Below are the code and all the weights of a small trained network. Each question names an input and a class and asks about switching units off, where a switched-off unit gives its printed mean instead of its output.

import numpy as np


def w(rows, s, z=0):
    codes = np.array(rows[::2]) - 128.0
    scale = np.full(codes.shape[1], s)
    scale[-1] = z or s
    return codes * scale


def norm(h):
    return h / np.sqrt((h * h).mean(-1, keepdims=True) + 1e-5)


def f(y):
    return np.maximum(y, 0)


def log_softmax(a):
    a = a - a.max(-1, keepdims=True)
    return a - np.log(np.exp(a).sum(-1, keepdims=True))


def net(x, mask):
    res = np.array(x, float).reshape(1, 6) / 4 @ E
    u = 0
    for l in range(2):
        y = f(norm(res) @ A[l][:, :-1].T + A[l][:, -1])
        res = res + np.where(mask[u : u + 4], y, B[l][:, -1]) @ B[l][:, :-1]
        u += 4
    return log_softmax(norm(res)[-1] @ U[:, :-1].T + U[:, -1])


A, B = {}, {}
E = w([
[171,171,171,129,145,118],'x0',
[18,149,146,209,156,2],'x1',
[143,84,115,254,111,135],'x2',
[132,140,124,126,122,124],'x3',
[166,129,96,236,117,138],'x4',
[113,131,158,138,117,142],'x5',
],0.0062)
A[0] = w([
[69,44,185,227,141,81,76],'L0N1',
[83,147,31,171,88,170,3],'L0N2',
[176,88,64,255,64,245,100],'L0N3',
[251,160,91,227,26,213,50],'L0N4',
],0.0055,0.0037)
B[0] = w([
[187,222,37,87,177,137,200],'L0N1',
[58,132,86,111,169,203,143],'L0N2',
[142,87,255,185,69,90,255],'L0N3',
[49,21,189,136,89,145,233],'L0N4',
],0.0078,0.0056)
A[1] = w([
[127,161,157,225,175,128,2],'L1N1',
[66,117,75,129,38,205,24],'L1N2',
[67,160,121,246,194,107,195],'L1N3',
[233,39,176,3,65,236,239],'L1N4',
],0.0055,0.0024)
B[1] = w([
[194,62,3,145,129,169,148],'L1N1',
[214,88,64,161,127,208,139],'L1N2',
[167,118,127,27,173,229,195],'L1N3',
[178,149,27,229,142,136,255],'L1N4',
],0.0066,0.0075)
U = w([
[168,181,37,48,201,184,49],'0',
[198,116,29,254,98,133,2],'1',
[13,86,210,79,50,29,249],'2',
],0.0061,0.0024)

Each question gives the input, the list of numbers given to net, and the class t.
The units are the neurons (one row each of A and B). Each row of codes is followed by its name. A weight is (code - 128) times the scale printed after its matrix; where a second scale follows, it is the last column's (A, B and U).
mask holds one flag per neuron, layer by layer. A switched-off neuron (its flag False) gives its mean, the last column of its row in B, instead of its output. The means were averaged over made-up inputs and are rounded, as every weight is.
A unit's drop is (log p(t) with every unit on - log p(t) with that unit switched off) / (log p(t) with every unit on - log p(t) with every unit switched off).
The circuit of an input: a set's keep is (log p(t) with only the set's units on - log p(t) with every unit switched off) / (log p(t) with every unit on - log p(t) with every unit switched off). Starting from all 8 units, units are removed one at a time, each time the one whose removal leaves the highest keep (on an exact tie, the one counted first), for as long as the keep stays at least 0.8.
circuit, biggest first: the units of the circuit, biggest drop first
unit that matters most: the unit with the biggest drop
k most important neurons: the k neurons with the biggest drops, biggest first
top k neurons in layer l: the k neurons of layer l with the biggest drops, biggest first
drop when u is switched off: that unit's drop, to one decimal
input [-6,-1,8,-3,1,-8], class 2: circuit, biggest first : [L0N3 L1N4]
input [-8,-7,3,7,8,-8], class 2: most important neuron : [L0N3]
input [-5,7,8,-5,-6,-7], class 0: top 2 neurons in layer 1 : [L1N3 L1N4]
input [-5,-1,3,-6,5,1], class 2: circuit, biggest first : [L0N3 L0N4]
input [4,-2,1,-7,5,8], class 2: circuit, biggest first : [L0N4 L0N3]
input [2,6,-5,8,8,4], class 0: circuit, biggest first : [L1N3 L0N3]
input [-3,-3,5,2,2,3], class 2: circuit, biggest first : [L0N3 L0N4]
input [-2,1,6,-7,-3,6], class 0: circuit, biggest first : [L0N1 L1N3]
input [-6,-2,-8,5,2,7], class 1: 3 most important neurons : [L1N4 L0N1 L1N3]
input [-7,4,1,-4,-4,7], class 0: top 3 neurons in layer 0 : [L0N1 L0N3 L0N4]
input [5,4,-6,3,6,-5], class 0: circuit, biggest first : [L0N3 L1N3]
input [-6,-7,3,-1,-8,-1], class 1: top 2 neurons in layer 1 : [L1N4 L1N3]
input [-8,2,1,6,-4,-6], class 0: 3 most important neurons : [L0N3 L0N4 L1N2]
input [4,6,4,1,0,-1], class 0: unit that matters most : L1N3
input [-4,7,4,-2,0,-6], class 0: top 2 neurons in layer 0 : [L0N1 L0N3]
input [-2,-4,1,-6,-6,6], class 1: drop when L0N3 is switched off : -0.2
input [5,-8,3,2,7,-1], class 2: drop when L0N3 is switched off : 0.5
input [-1,0,6,8,6,-8], class 2: drop when L0N3 is switched off : 0.5
input [3,3,-2,6,4,0], class 0: drop when L1N4 is switched off : 0.1
input [-3,2,5,3,-6,1], class 0: top neuron in layer 1 : [L1N4]
